Below is a small trained network, with its code and all its weights. Each question gives an input and a target symbol and asks what happens when units are switched off, that is, made to give their printed mean instead of their output.

import numpy as np


def w(rows, s, z=0):
    codes = np.array(rows[::2]) - 128.0
    scale = np.full(codes.shape[1], s)
    scale[-1] = z or s
    return codes * scale


def f(y):
    return np.maximum(y, 0)


def softmax(a):
    e = np.exp(a - a.max(-1, keepdims=True))
    return e / e.sum(-1, keepdims=True)


def log_softmax(a):
    a = a - a.max(-1, keepdims=True)
    return a - np.log(np.exp(a).sum(-1, keepdims=True))


def net(x, mask):
    ids = ['ΛΠΨεζηξτφ'.index(c) for c in x.split()]
    T = len(ids)
    res = E[ids] + P[:T]
    u = 0
    for l in range(2):
        r = res
        for j in range(2):
            rows = slice(3 * j, 3 * j + 3)
            q, k, v = (r @ M[l][rows].T for M in (Q, K, V))
            z = softmax(np.where(np.tri(T) > 0, q @ k.T / 3**0.5, -1e9)) @ v
            o = O[l][rows]
            res = res + np.where(mask[u + j], z, o[:, -1]) @ o[:, :-1]
        u += 2
        y = f(res @ A[l][:, :-1].T + A[l][:, -1])
        res = res + np.where(mask[u : u + 8], y, B[l][:, -1]) @ B[l][:, :-1]
        u += 8
    return log_softmax(res[-1] @ U[:, :-1].T + U[:, -1])


Q, K, V, O, A, B = {}, {}, {}, {}, {}, {}
E = w([
[179,146,204,109,122,59,120],'Λ',
[130,176,3,151,63,166,141],'Π',
[230,115,132,121,164,123,65],'Ψ',
[168,117,88,121,86,163,174],'ε',
[65,119,110,229,255,54,105],'ζ',
[137,219,112,143,100,100,92],'η',
[111,176,182,173,9,46,202],'ξ',
[235,22,127,138,38,51,126],'τ',
[138,102,44,68,87,121,98],'φ',
],0.0085)
P = w([
[84,96,99,192,169,3,145],'0',
[194,180,123,170,93,125,101],'1',
[196,175,121,162,75,102,98],'2',
[200,164,113,157,69,70,87],'3',
[198,155,109,159,58,44,83],'4',
[208,129,95,164,62,21,79],'5',
],0.0044)
Q[0] = w([
[1,125,183,75,220,204,139],'L0H1',
[242,125,66,202,73,46,101],'L0H1',
[44,132,159,89,170,198,140],'L0H1',
[59,120,172,53,170,192,133],'L0H2',
[13,114,191,10,202,251,145],'L0H2',
[53,120,185,44,166,206,135],'L0H2',
],0.008)
K[0] = w([
[225,180,92,14,68,244,119],'L0H1',
[81,69,143,212,172,21,122],'L0H1',
[172,174,115,47,81,204,126],'L0H1',
[237,169,144,58,8,173,127],'L0H2',
[228,180,139,45,7,190,127],'L0H2',
[243,170,147,49,1,171,129],'L0H2',
],0.0073)
V[0] = w([
[113,120,186,187,228,88,72],'L0H1',
[197,3,136,126,128,100,82],'L0H1',
[124,40,85,108,73,138,201],'L0H1',
[197,110,169,115,64,123,220],'L0H2',
[222,96,241,124,121,67,93],'L0H2',
[108,100,83,115,174,135,24],'L0H2',
],0.0057)
O[0] = w([
[70,145,175,77,154,145,98,253],'L0H1',
[197,150,107,64,156,188,55,210],'L0H1',
[240,137,62,169,167,90,121,116],'L0H1',
[172,165,44,93,153,114,201,92],'L0H2',
[103,180,58,3,139,163,147,195],'L0H2',
[130,87,238,153,79,215,20,130],'L0H2',
],0.0059,0.0017)
A[0] = w([
[118,119,188,85,17,135,132,244],'L0N1',
[219,147,2,108,170,90,211,231],'L0N2',
[165,122,178,161,16,119,110,162],'L0N3',
[131,52,114,243,137,77,96,193],'L0N4',
[220,187,112,83,124,215,39,251],'L0N5',
[40,153,157,210,182,84,131,206],'L0N6',
[56,206,129,171,46,77,170,132],'L0N7',
[21,161,132,76,104,99,162,235],'L0N8',
],0.0065,0.0035)
B[0] = w([
[77,129,110,107,65,144,77,204],'L0N1',
[159,182,171,111,195,16,129,255],'L0N2',
[117,115,112,147,47,126,90,198],'L0N3',
[132,118,172,199,135,79,118,186],'L0N4',
[183,82,23,70,114,117,76,226],'L0N5',
[91,161,138,165,171,104,145,171],'L0N6',
[96,151,2,148,95,108,169,182],'L0N7',
[63,155,79,78,148,138,137,171],'L0N8',
],0.0084,0.0075)
Q[1] = w([
[135,117,163,127,131,179,152],'L1H1',
[140,134,96,123,134,76,113],'L1H1',
[112,121,152,123,106,172,143],'L1H1',
[109,87,168,139,156,111,1],'L1H2',
[210,143,97,129,111,37,155],'L1H2',
[113,159,95,122,144,66,73],'L1H2',
],0.01)
K[1] = w([
[145,117,90,98,116,167,108],'L1H1',
[124,145,142,145,146,70,168],'L1H1',
[110,114,127,118,116,200,104],'L1H1',
[105,94,170,170,86,97,112],'L1H2',
[132,137,136,146,251,95,167],'L1H2',
[75,123,140,177,118,109,137],'L1H2',
],0.011)
V[1] = w([
[69,145,44,83,83,135,125],'L1H1',
[102,161,174,194,156,120,161],'L1H1',
[104,152,239,181,182,134,150],'L1H1',
[70,155,127,213,73,112,148],'L1H2',
[160,111,131,255,149,89,153],'L1H2',
[59,233,111,119,202,88,187],'L1H2',
],0.0076)
O[1] = w([
[47,47,159,131,174,193,92,158],'L1H1',
[153,126,166,128,102,114,180,166],'L1H1',
[167,142,173,96,100,68,202,91],'L1H1',
[100,53,197,213,82,179,159,196],'L1H2',
[239,136,147,231,63,163,154,216],'L1H2',
[136,137,220,99,170,157,255,254],'L1H2',
],0.0069,0.0087)
A[1] = w([
[70,82,63,155,143,179,38,79],'L1N1',
[108,171,75,3,178,96,130,151],'L1N2',
[134,135,64,155,85,108,55,186],'L1N3',
[188,170,145,194,69,68,164,78],'L1N4',
[38,92,150,94,189,91,108,173],'L1N5',
[68,112,97,96,170,145,94,119],'L1N6',
[137,40,178,157,99,222,173,252],'L1N7',
[107,48,142,112,92,191,150,186],'L1N8',
],0.0064,0.0042)
B[1] = w([
[199,203,196,88,219,211,133,192],'L1N1',
[85,20,47,100,124,104,220,201],'L1N2',
[167,216,155,206,234,104,76,219],'L1N3',
[204,127,153,40,96,205,167,246],'L1N4',
[149,38,211,4,35,172,111,160],'L1N5',
[176,88,146,57,132,197,162,165],'L1N6',
[49,58,62,254,178,134,110,225],'L1N7',
[33,144,97,175,152,99,78,170],'L1N8',
],0.0054,0.013)
U = w([
[111,18,113,19,66,110,157,110],'Λ',
[206,26,54,161,48,202,150,1],'Π',
[145,149,140,72,173,253,108,99],'Ψ',
[210,252,177,34,47,119,171,139],'ε',
[114,129,230,70,85,49,84,152],'ζ',
[22,20,78,202,141,136,81,156],'η',
[113,160,197,155,241,142,200,116],'ξ',
[115,163,17,133,136,36,148,153],'τ',
[159,244,149,215,181,106,33,190],'φ',
],0.0042,0.0036)

Each question gives the input, a string of symbols that net reads in full, and the target symbol t.
The units are the heads (3 rows each of Q, K, V and O) and the neurons (one row each of A and B). Each row of codes is followed by its name. A weight is (code - 128) times the scale printed after its matrix; where a second scale follows, it is the last column's (O, A, B and U).
mask holds one flag per unit, layer by layer, with each layer's heads first. A switched-off unit (its flag False) gives its mean, the last column of its rows in O or B, instead of its output. The means were averaged over made-up inputs and are rounded, as every weight is.
A unit's drop is (log p(t) with every unit on - log p(t) with that unit switched off) / (log p(t) with every unit on - log p(t) with every unit switched off).
most important unit: the unit with the biggest drop
top k neurons: the k neurons with the biggest drops, biggest first
k most important neurons of layer l: the k neurons of layer l with the biggest drops, biggest first
heads that matter: for each layer, one digit per head in row order, 1 if its drop is at least 0.15 and else 0, layers parted by /
input Π τ ζ τ Ψ, target φ: 3 most important neurons of layer 0 : L0N2, L0N7, L0N3
input Ψ Ψ φ Π η, target Ψ: most important unit : L1H1
input Π τ ζ, target φ: heads that matter : 01 / 01
input ζ Ψ ε, target Ψ: 3 most important neurons of layer 1 : L1N1, L1N6, L1N5
input Λ Ψ τ, target Λ: heads that matter : 11 / 01
input ε Λ ε, target ε: heads that matter : 11 / 10
input ζ ε τ τ η, target φ: 3 most important neurons of layer 1 : L1N3, L1N2, L1N5
input ε ζ η η, target ε: heads that matter : 00 / 10
input Λ Ψ Λ ζ ξ, target η: top 3 neurons : L0N2, L0N5, L0N1
input ε ε Π Π, target ε: 2 most important neurons of layer 1 : L1N4, L1N7
input Ψ ξ ξ η τ ξ, target Ψ: heads that matter : 01 / 11
input Ψ ε Π, target Ψ: heads that matter : 11 / 11
input ζ Π φ φ ζ, target ζ: 2 most important neurons of layer 0 : L0N2, L0N3
input ξ Λ ε, target ξ: most important unit : L0H2
input τ ε ξ, target τ: heads that matter : 11 / 01
input ζ φ Π τ, target φ: heads that matter : 11 / 01
input τ τ η, target τ: top 3 neurons : L0N2, L1N2, L0N5
input Π τ τ, target Π: 2 most important neurons of layer 1 : L1N4, L1N7
input ξ Ψ τ, target ξ: top 3 neurons : L0N2, L0N7, L0N5
input τ τ ζ, target φ: heads that matter : 11 / 11
input τ Π Λ Λ, target τ: most important unit : L0H2
input ε ξ Λ φ τ, target ε: heads that matter : 11 / 10
